What each symbol does to the items:
z27 q z246
z27 e z414
z27 b z60
z27 z z283
z27 f z972
z658 q z539
z658 e z18
z658 b z386
z658 z z849
z658 f z319
z81 q z67
z81 e z29
z81 b z414
z81 z z758
z81 f z571
z771 q z229
z771 e z571
z771 b z972
z771 z z334
z771 f z658
z652 q z790
z652 e z722
z652 o z800
z652 b z603
z652 z z666
z652 f z655
z751 q z737
z751 e z666
z751 o z18
z751 b z472
z751 z z432
z751 f z248
z317 q z62
z317 e z432
z317 o z849
z317 b z539
z317 z z722
z317 f z313
z62 e z711
z62 o z317
z62 b z612
z62 z z478
z62 f z713
z282 q z308
z282 e z732
z282 o z532
z282 b z873
z282 z z778
z282 f z603
z286 e z612
z286 o z666
z286 b z790
z286 z z128
z286 f z123
z261 q z49
z261 e z47
z261 b z303
z261 z z168
z752 q z666
z752 e z658
z752 b z800
z752 z z818
z752 f z524
z128 e z62
z128 o z603
z128 b z286
z128 z z790
z128 f z117
z818 q z603
z818 e z849
z818 b z752
z818 z z800
z818 f z148
z873 q z374
z873 e z229
z873 o z376
z873 b z778
z873 z z282
z873 f z666
z879 e z374
z879 o z461
z879 b z147
z879 z z776
z879 f z737
z532 q z282
z532 e z334
z532 b z376
z532 z z335
z532 f z818
z536 e z147
z536 o z395
z536 b z600
z536 z z672
z536 f z478
z509 q z776
z509 e z282
z509 o z226
z509 b z461
z509 z z405
z509 f z432
z49 q z397
z49 e z655
z49 o z261
z49 b z772
z49 z z248
z630 q z313
z630 e z303
z630 b z319
z630 z z830
z948 e z790
z948 o z472
z948 b z711
z948 z z737
z948 f z397
z472 q z948
z472 e z652
z472 o z150
z472 b z432
z472 z z751
z472 f z49
z273 q z819
z273 e z206
z273 o z414
z273 b z267
z273 z z67
z273 f z405
z147 e z205
z147 o z405
z147 b z776
z147 z z879
z147 f z948
z415 q z318
z415 e z676
z415 o z29
z415 b z206
z415 z z71
z415 f z873
z722 q z478
z722 e z472
z722 o z386
z722 b z317
z722 z z539
z722 f z227
z205 e z536
z205 o z778
z205 b z308
z205 z z374
z205 f z790
z539 q z612
z539 e z751
z539 o z658
z539 b z722
z539 z z317
z539 f z925
z100 e z819
z100 o z246
z100 b z726
z100 z z228
z100 f z536
z385 q z206
z385 e z27
z385 b z542
z385 z z29
z385 f z335
z802 e z329
z802 o z655
z802 b z117
z802 z z123
z603 q z128
z603 e z317
z603 o z818
z603 b z666
z603 z z652
z603 f z615
z29 q z415
z29 e z283
z29 b z385
z29 z z542
z29 f z376
z571 q z461
z571 e z376
z571 b z916
z571 z z226
z571 f z18
z267 q z241
z267 e z71
z267 o z758
z267 b z67
z267 z z273
z267 f z509
z600 e z776
z600 o z732
z600 b z672
z600 z z536
z600 f z62
z849 q z317
z849 e z274
z849 b z658
z849 z z386
z849 f z630
z925 q z443
z925 e z248
z925 o z319
z925 b z227
z925 z z313
z592 e z117
z592 o z772
z592 b z400
z592 z z397
z732 q z600
z732 e z509
z732 o z334
z732 b z229
z732 z z395
z732 f z317
z397 e z802
z397 o z49
z397 b z592
z397 z z400
z478 e z948
z478 o z722
z478 b z62
z478 z z612
z478 f z329
z148 q z615
z148 e z630
z148 b z524
z148 z z47
z601 e z100
z601 o z206
z601 b z388
z601 z z318
z601 f z205
z168 q z248
z168 e z524
z168 b z261
z168 z z303
z776 e z308
z776 o z509
z776 b z879
z776 z z147
z776 f z711
z18 q z751
z18 e z752
z18 b z150
z18 z z274
z18 f z168
z303 q z772
z303 e z148
z303 b z168
z303 z z261
z248 q z400
z248 e z321
z248 o z168
z248 b z49
z248 z z772
z615 q z117
z615 e z313
z615 o z148
z615 b z321
z615 z z655
z400 e z123
z400 o z248
z400 b z397
z400 z z592
z321 q z123
z321 e z925
z321 o z524
z321 b z655
z321 z z615
z461 q z879
z461 e z873
z461 o z571
z461 b z405
z461 z z509
z461 f z751
z67 q z983
z67 e z415
z67 o z81
z67 b z273
z67 z z267
z67 f z461
z318 e z228
z318 o z415
z318 b z601
z318 z z388
z318 f z374
z47 q z655
z47 e z830
z47 b z148
z47 z z524
z713 e z592
z713 o z313
z713 b z443
z713 z z329
z117 e z713
z117 o z615
z117 b z123
z117 z z802
z241 e z388
z241 o z267
z241 b z983
z241 z z819
z241 f z776
z329 e z397
z329 o z227
z329 b z713
z329 z z443
z666 q z286
z666 e z539
z666 o z752
z666 b z652
z666 z z603
z666 f z321
z376 q z873
z376 e z771
z376 b z335
z376 z z532
z376 f z752
z815 q z726
z815 e z267
z815 o z60
z815 b z676
z815 z z246
z815 f z732
z758 q z267
z758 e z542
z758 b z81
z758 z z414
z758 f z226
z123 e z443
z123 o z321
z123 b z802
z123 z z117
z800 q z652
z800 e z386
z800 b z818
z800 z z752
z800 f z47
z246 q z100
z246 e z273
z246 o z27
z246 b z815
z246 z z676
z246 f z395
z916 q z405
z916 e z335
z916 b z226
z916 z z571
z916 f z150
z778 q z205
z778 e z395
z778 o z335
z778 b z282
z778 z z873
z778 f z652
z405 q z147
z405 e z778
z405 o z916
z405 b z509
z405 z z461
z405 f z472
z283 q z676
z283 e z81
z283 b z27
z283 z z60
z283 f z771
z335 q z778
z335 e z972
z335 b z532
z335 z z376
z335 f z800
z308 e z600
z308 o z282
z308 b z374
z308 z z205
z308 f z128
z737 e z286
z737 o z751
z737 b z948
z737 z z711
z737 f z400
z711 e z128
z711 o z432
z711 b z737
z711 z z948
z711 f z592
z414 q z273
z414 e z385
z414 b z758
z414 z z81
z414 f z916
z830 q z227
z830 e z261
z830 b z630
z830 z z319
z206 q z601
z206 e z246
z206 o z385
z206 b z71
z206 z z415
z206 f z778
z655 q z802
z655 e z227
z655 o z47
z655 b z615
z655 z z321
z726 e z241
z726 o z815
z726 b z228
z726 z z100
z726 f z600
z334 q z732
z334 e z226
z334 b z771
z334 z z972
z334 f z849
z542 q z71
z542 e z60
z542 b z29
z542 z z385
z542 f z532
z374 e z672
z374 o z873
z374 b z205
z374 z z308
z374 f z286
z71 q z388
z71 e z815
z71 o z542
z71 b z415
z71 z z206
z71 f z282
z226 q z509
z226 e z532
z226 b z571
z226 z z916
z226 f z274
z672 e z879
z672 o z229
z672 b z536
z672 z z600
z672 f z612
z319 q z925
z319 e z168
z319 b z830
z319 z z630
z819 e z601
z819 o z273
z819 b z241
z819 z z983
z819 f z147
z388 e z726
z388 o z71
z388 b z318
z388 z z601
z388 f z308
z983 e z318
z983 o z67
z983 b z819
z983 z z241
z983 f z879
z772 q z592
z772 e z615
z772 o z303
z772 b z248
z772 z z49
z790 e z478
z790 o z652
z790 b z128
z790 z z286
z790 f z802
z524 q z321
z524 e z319
z524 b z47
z524 z z148
z227 q z329
z227 e z49
z227 o z830
z227 b z313
z227 z z925
z443 e z400
z443 o z925
z443 b z329
z443 z z713
z228 e z983
z228 o z676
z228 b z100
z228 z z726
z228 f z672
z395 q z536
z395 e z405
z395 o z972
z395 b z732
z395 z z229
z395 f z722
z313 q z713
z313 e z772
z313 o z630
z313 b z925
z313 z z227
z274 q z432
z274 e z818
z274 b z18
z274 z z150
z274 f z303
z432 q z711
z432 e z603
z432 o z274
z432 b z751
z432 z z472
z432 f z772
z972 q z395
z972 e z916
z972 b z334
z972 z z771
z972 f z386
z60 q z815
z60 e z758
z60 b z283
z60 z z27
z60 f z334
z612 e z737
z612 o z539
z612 b z478
z612 z z62
z612 f z443
z676 q z228
z676 e z67
z676 o z283
z676 b z246
z676 z z815
z676 f z229
z150 q z472
z150 e z800
z150 b z274
z150 z z18
z150 f z261
z229 q z672
z229 e z461
z229 o z771
z229 b z395
z229 z z732
z229 f z539
z386 q z722
z386 e z150
z386 b z849
z386 z z658
z386 f z830

In the rows, 171 means zero.

The rows follow the links: the fewer symbols apart two items are, the more alike their rows tend to be.

Each row is also shifted at random along 5 hidden directions that mean nothing.

Some items, each with a row of numbers:
z248: 146 176 166 179 156 171 168 176 166 171 157 156 173 168 169 151 166 138 176 183 151 174 164 169 181 149 171 175 191 163 167 206 199 163 153 184 159 165 200 185 164 185 182 177 173 194 173 130 174 151 182 175 177 159 173 173 169 170 177 211 170 165 184 161 177 160
z472: 140 174 148 174 170 170 184 167 175 153 179 158 159 184 155 155 169 165 182 176 180 188 189 179 159 165 169 168 181 165 177 176 170 163 174 160 178 161 163 151 167 176 173 169 166 173 170 172 143 153 169 172 183 170 160 164 180 159 152 176 172 168 184 163 156 178
z150: 105 184 149 162 151 168 184 158 170 162 181 163 157 165 149 141 169 164 170 172 178 172 188 174 152 158 187 181 169 185 189 207 166 167 175 154 127 154 152 152 163 167 152 160 169 194 178 179 160 163 173 183 203 180 155 161 173 127 151 190 158 174 184 167 165 158
z282: 173 179 192 182 160 187 161 172 167 184 164 175 171 171 161 185 185 200 163 165 170 193 204 169 174 198 146 182 140 176 150 156 173 180 175 175 201 182 164 173 174 176 153 148 165 149 192 182 172 173 162 164 160 175 163 160 195 206 154 148 160 168 168 181 156 181
z776: 177 176 160 173 158 165 167 165 156 172 175 160 160 166 155 170 172 174 163 161 175 166 160 176 184 179 159 176 178 166 163 177 171 165 163 196 158 183 197 188 176 170 160 186 158 192 196 165 187 181 178 164 151 159 192 187 158 165 170 170 174 151 178 186 176 141
z318: 132 174 177 178 171 167 172 179 167 188 172 181 176 176 170 172 177 173 177 176 195 164 164 169 183 170 176 175 170 184 160 166 164 184 182 169 154 169 181 175 159 161 163 163 167 165 164 166 163 187 176 196 176 164 178 173 181 160 190 176 170 158 171 171 174 161
z206: 242 175 181 190 179 176 178 173 164 164 180 181 163 174 190 194 164 182 163 162 184 165 155 178 161 185 177 175 186 185 173 138 147 185 183 153 200 159 149 170 154 164 194 161 168 158 147 178 162 160 164 174 155 167 160 172 173 166 189 147 158 174 143 160 162 194
z655: 210 171 184 173 168 166 177 196 177 178 139 173 145 175 175 192 172 198 183 190 139 178 179 156 169 192 140 182 175 145 149 145 169 172 160 189 212 163 186 164 176 207 175 163 166 148 176 177 184 173 156 165 130 166 148 173 171 227 173 150 151 188 168 196 161 179
z60: 154 174 192 172 173 162 168 160 168 192 152 159 163 157 177 173 183 184 161 175 128 169 178 149 162 177 156 174 143 162 147 169 179 158 143 199 174 190 179 178 185 197 162 158 142 165 201 184 198 186 148 158 137 169 161 182 157 217 169 156 175 190 164 182 184 162
z532: 130 186 172 169 170 189 163 162 158 168 185 166 168 159 172 159 169 173 156 160 170 145 167 163 163 171 179 173 167 175 177 167 159 177 166 182 139 173 153 173 172 179 169 157 163 177 180 174 178 174 165 166 197 175 174 173 162 158 177 170 159 170 158 154 177 173
z711: 212 160 176 174 145 173 181 171 167 148 161 178 192 163 142 175 178 189 148 170 201 207 197 192 185 182 160 166 158 182 167 172 174 186 188 151 221 179 180 148 184 160 174 176 197 152 180 184 156 185 196 160 160 186 175 163 207 179 141 145 177 164 176 189 150 185
z71: 128 187 182 182 166 178 184 174 155 190 162 174 162 166 165 179 168 184 171 173 170 184 181 155 175 189 161 177 158 175 172 154 178 185 175 164 184 189 172 173 166 174 166 143 163 147 170 164 171 179 148 182 161 175 167 182 185 195 165 165 167 168 169 179 169 182
z27: 193 170 164 169 194 170 164 165 167 178 172 154 162 177 187 177 171 169 174 164 146 140 145 163 156 150 175 172 176 169 177 155 166 163 164 181 160 175 159 168 168 182 173 171 152 195 168 176 183 163 162 172 167 171 168 181 135 182 181 172 178 185 168 164 181 162
z752: 144 184 185 156 203 187 160 181 182 157 179 170 166 187 194 184 165 170 180 168 132 140 168 159 175 171 166 163 188 138 170 135 181 157 162 193 189 157 151 168 170 203 193 179 181 174 154 161 184 149 170 154 180 184 178 170 162 209 184 144 161 179 168 162 181 203
z778: 191 179 166 197 187 187 174 161 170 169 213 166 163 178 173 178 150 150 180 150 195 156 166 179 168 171 193 167 190 183 175 181 172 186 183 163 134 164 147 162 150 149 159 156 174 190 158 162 148 143 173 193 215 156 159 167 169 133 198 203 158 151 172 147 165 179
z117: 225 152 183 174 146 168 179 186 178 179 147 194 183 157 153 178 175 189 165 187 186 207 197 180 181 189 162 177 152 176 154 175 175 195 180 164 200 177 194 175 174 175 168 167 173 149 180 172 166 192 178 163 151 182 164 167 185 187 161 165 162 163 175 197 164 166
z274: 122 187 174 149 176 182 163 166 172 162 165 167 175 165 156 160 162 169 161 161 156 160 178 165 167 165 159 177 167 157 182 160 182 157 161 183 180 175 166 164 180 183 180 173 183 185 182 163 185 159 159 159 181 185 169 166 180 193 147 154 165 176 181 171 172 183
z386: 251 149 179 162 180 180 170 169 194 168 157 164 178 169 171 170 167 174 171 185 158 187 196 183 161 170 172 161 153 169 159 182 200 170 174 159 193 164 165 144 187 183 165 167 167 167 169 179 154 156 177 155 185 174 150 159 181 187 164 167 166 181 169 160 166 192
z666: 133 184 160 178 170 192 159 165 162 165 184 186 163 192 191 174 180 169 181 183 178 161 159 157 171 189 169 178 203 166 178 168 142 179 169 195 149 147 163 187 166 175 156 170 189 169 165 169 184 167 164 174 169 177 190 157 165 159 183 161 167 166 173 168 177 167
z478: 221 156 160 182 172 155 183 166 194 175 175 182 173 185 169 168 171 171 178 161 187 172 171 186 171 182 180 160 172 178 172 157 155 168 181 158 180 167 164 158 167 158 164 189 182 164 167 189 157 175 182 168 176 172 178 163 155 155 162 163 187 164 173 161 160 165
z461: 172 183 166 183 182 168 158 165 161 158 188 149 158 179 187 181 176 157 166 153 156 159 149 173 175 167 173 157 192 163 163 166 181 159 153 194 173 171 183 195 159 172 180 185 170 208 168 162 180 147 173 174 174 158 195 171 159 150 194 178 169 168 171 160 188 174
z273: 185 178 151 183 159 160 175 169 145 169 174 159 154 162 176 164 173 180 167 166 173 171 145 174 158 166 168 194 186 172 184 187 147 160 150 173 150 164 171 188 156 168 161 170 155 200 175 179 169 164 168 181 143 153 159 193 150 142 183 194 171 174 163 179 177 151
z246: 187 163 162 184 177 158 169 163 166 185 164 164 149 179 169 184 184 179 187 162 141 175 153 160 167 168 162 176 156 165 167 160 160 163 153 182 182 178 173 173 169 179 165 172 146 163 172 177 188 177 149 167 144 155 160 182 148 187 174 168 182 181 169 172 169 164
z800: 166 167 166 161 168 188 179 180 174 164 180 179 183 168 161 158 153 156 183 181 203 170 204 187 148 153 194 166 162 198 189 203 170 190 193 139 146 163 134 133 159 156 159 143 181 166 167 168 136 158 182 184 218 192 148 160 200 143 150 199 149 179 178 151 160 179
z737: 102 166 169 164 167 168 169 171 172 166 179 183 177 180 160 161 186 160 175 174 177 189 191 179 184 158 175 168 174 176 176 186 175 171 175 164 155 174 182 169 171 169 166 186 174 174 176 164 163 170 179 180 174 176 179 170 193 160 158 187 176 161 187 180 166 156
z415: 140 175 178 189 165 179 169 166 163 172 173 187 182 175 186 175 183 172 155 174 198 187 172 177 159 162 194 170 155 207 178 182 158 208 179 143 166 169 150 170 153 146 162 143 178 148 166 181 153 184 163 191 187 187 165 157 204 147 184 183 167 164 151 160 174 177
z319: 181 156 189 155 177 181 172 182 191 170 126 167 177 171 174 172 181 170 169 184 143 182 187 164 171 158 168 150 141 153 158 164 207 173 162 159 203 174 179 156 179 195 189 169 172 149 166 171 161 164 172 151 167 182 156 168 186 202 157 162 176 192 172 162 180 191
z722: 214 148 165 190 169 167 173 166 189 170 163 172 162 179 162 174 177 178 186 169 168 199 189 182 160 173 166 159 147 174 170 173 171 179 168 157 194 178 169 153 170 170 158 170 173 156 180 185 148 173 178 169 169 161 156 157 181 166 150 177 173 180 176 178 166 187
z329: 255 146 179 175 180 153 183 181 192 169 141 188 171 182 174 189 174 192 179 180 165 182 168 175 175 189 159 162 165 161 166 134 158 171 174 168 216 170 180 150 176 174 198 185 167 149 158 186 175 178 185 159 135 164 167 158 173 209 166 137 182 184 166 190 160 174
z334: 165 175 174 156 178 175 171 156 164 176 161 184 156 167 180 172 185 202 165 168 139 174 170 164 162 187 145 181 132 159 170 151 155 162 150 202 197 179 157 164 186 182 156 162 163 160 193 215 199 196 143 147 137 179 181 169 161 199 143 124 173 195 158 186 174 170
z303: 207 175 174 156 161 180 174 173 174 148 154 160 180 149 169 160 166 173 156 172 166 173 166 179 174 160 162 177 183 182 183 173 174 162 166 168 187 173 166 170 186 177 192 163 175 182 172 167 179 176 176 151 167 192 162 171 181 172 159 168 160 180 168 171 173 183
z376: 160 178 178 169 176 180 157 164 179 156 171 205 183 161 188 180 188 187 161 175 191 173 189 176 152 161 192 177 146 186 177 167 165 191 203 154 183 155 137 151 168 155 164 151 182 149 175 195 148 176 183 175 181 203 168 150 210 157 168 139 166 181 153 168 168 187
z509: 149 188 158 178 169 177 163 147 153 159 190 156 160 154 169 179 177 174 163 145 178 160 153 175 165 186 157 181 180 175 175 159 161 171 158 183 168 168 157 190 171 167 163 171 168 183 177 179 187 176 165 165 167 164 188 181 166 160 169 165 171 159 169 168 166 171
z397: 167 166 162 174 172 157 178 176 166 168 178 173 165 180 170 164 159 171 176 168 164 150 145 183 180 166 163 176 211 158 176 154 153 155 172 183 165 163 178 181 166 175 191 191 170 187 166 160 175 169 174 168 152 167 176 181 158 170 175 172 170 158 180 184 168 158
z983: 180 171 173 169 148 154 170 175 165 176 172 174 169 165 166 170 190 173 163 179 181 186 157 177 174 165 169 184 170 183 158 198 171 177 172 168 171 168 202 184 162 156 172 176 170 177 186 178 163 182 182 183 164 164 180 184 178 148 185 179 177 160 170 184 177 154
z317: 178 179 155 177 174 177 159 152 183 170 188 148 178 184 167 154 151 146 176 154 182 151 156 172 184 178 182 153 181 181 180 173 170 169 162 165 149 180 158 178 166 162 171 161 181 181 154 163 181 187 170 159 194 179 188 169 163 143 166 188 181 157 163 157 162 174
z615: 150 178 194 174 159 188 180 192 176 177 148 180 183 171 164 173 156 173 168 167 166 176 200 158 171 191 146 173 172 164 161 161 182 176 174 157 193 175 171 172 178 191 181 148 181 147 155 147 168 174 162 163 164 185 161 163 184 211 156 159 166 173 170 172 155 203
z751: 154 181 163 176 153 179 163 161 173 155 170 181 172 174 184 167 180 172 164 180 197 191 165 197 171 164 166 171 187 177 182 186 162 175 162 160 184 145 174 172 171 163 166 177 182 183 168 181 156 171 189 175 173 175 183 167 185 136 160 169 166 170 167 163 179 172

Where do the symbols, taken in turn from left to right, take each start?
Answer with the item's name.
164 164 164 164 172 174 161 151 177 169 161 191 171 163 176 175 192 167 173 175 187 177 177 181 149 160 179 175 141 193 185 191 171 180 171 161 169 166 149 165 179 150 148 157 177 165 185 219 164 190 171 175 185 185 173 160 181 136 180 167 175 196 158 156 184 169
z z f e -> z150
151 171 163 173 150 160 185 167 150 174 171 173 168 155 151 162 176 175 147 165 178 191 171 180 162 173 155 189 150 184 175 184 164 177 169 160 175 182 173 174 172 151 172 154 157 165 175 175 170 191 167 174 164 167 168 183 189 155 161 177 174 172 161 177 169 174
f b o q e -> z873
162 154 169 193 161 156 165 155 164 186 155 176 170 171 185 175 191 172 167 178 188 186 164 172 165 163 187 173 147 187 176 201 165 188 164 155 165 176 178 177 164 158 147 156 166 160 174 193 167 193 170 179 163 174 174 173 176 148 175 193 190 175 165 169 179 164
q e e -> z318
231 164 169 175 179 165 178 179 177 152 181 170 168 181 173 175 163 174 166 163 187 184 160 185 177 183 166 160 195 169 173 135 164 167 179 155 196 164 169 154 174 162 195 200 178 175 144 162 152 155 193 174 169 168 171 168 164 173 175 151 170 158 170 178 164 180
f e o z -> z321
247 178 168 196 163 182 165 146 176 160 189 176 172 178 180 179 175 181 152 150 189 170 135 191 175 187 173 171 176 205 193 150 149 184 166 157 193 176 147 179 175 148 162 169 184 158 158 209 172 188 166 159 165 182 188 168 158 143 176 149 177 176 152 156 169 177
f f q e b o -> z248
198 169 169 187 180 176 158 178 185 174 142 177 177 184 187 169 175 164 179 189 153 181 162 164 178 169 176 162 182 153 171 156 177 175 162 163 199 164 180 180 173 189 182 174 188 155 160 167 175 182 166 151 154 183 167 169 168 181 165 160 179 185 168 169 169 182
q b o o -> z830
222 175 183 168 177 180 163 177 172 167 171 183 173 171 170 185 171 183 165 181 170 179 191 175 149 167 168 172 149 179 161 174 186 181 196 152 189 173 147 132 175 166 177 162 178 166 174 182 148 161 179 173 188 171 156 164 196 180 177 164 164 191 165 164 158 190
b z f f e -> z830
154 163 200 175 162 171 178 192 162 183 164 173 184 161 156 191 170 182 162 167 176 189 194 176 181 188 149 177 144 183 153 152 182 185 197 155 190 192 177 160 172 170 184 173 164 137 172 167 160 186 174 174 162 179 174 167 184 209 167 154 178 165 169 183 166 177
e f b -> z672
200 166 179 182 173 165 183 179 159 184 184 176 173 174 173 180 172 182 174 166 186 165 148 173 171 178 177 173 183 185 172 153 148 179 187 168 165 167 163 174 162 152 174 177 163 169 157 175 168 177 170 186 158 164 171 179 159 154 188 160 171 157 162 171 171 164
b e b -> z228
148 184 163 171 167 191 166 180 168 169 182 178 167 177 168 171 163 180 171 165 168 158 174 163 180 193 159 174 188 158 172 159 163 173 178 178 170 170 163 171 171 175 155 151 189 165 167 167 180 165 152 176 159 177 181 161 170 183 163 155 153 168 172 174 157 178
f b o e b -> z830
162 170 158 162 167 167 174 149 167 161 186 180 161 159 175 162 191 190 154 161 192 168 171 192 144 159 177 193 151 188 199 167 149 175 178 162 174 148 147 155 169 162 167 164 170 176 180 204 159 176 168 177 179 172 170 165 173 134 160 155 162 177 158 166 170 170
f f q e -> z655
224 174 171 171 158 190 167 168 173 153 181 157 182 162 157 164 162 166 158 172 172 191 189 184 185 183 152 164 180 177 171 178 186 172 167 167 197 171 172 175 195 176 174 167 194 176 162 156 159 162 187 159 176 167 173 172 184 157 155 174 163 164 173 171 156 182
b e f z e -> z313
213 171 168 176 153 166 167 169 162 158 186 186 176 167 175 176 189 189 159 176 189 197 162 192 177 171 170 180 176 178 162 182 160 176 177 186 177 171 199 179 169 158 162 184 173 179 181 197 171 168 189 173 157 160 194 180 175 143 175 169 158 162 177 176 174 156
o o b q -> z405
174 169 168 181 159 169 162 168 156 173 168 163 172 157 172 177 172 164 165 182 179 198 175 182 166 151 167 181 151 177 158 215 198 167 161 163 172 178 205 188 168 164 181 170 158 186 173 153 164 169 178 177 175 153 163 181 191 152 189 204 172 170 174 166 182 165
z o f f q -> z432
161 175 180 176 179 181 168 187 176 171 158 180 182 180 186 190 159 162 180 171 150 160 170 158 180 174 166 161 185 157 167 161 189 173 164 164 194 167 180 166 164 178 188 171 181 156 152 151 166 154 166 168 167 178 171 163 180 192 181 172 159 181 170 167 174 198
o b e z -> z319
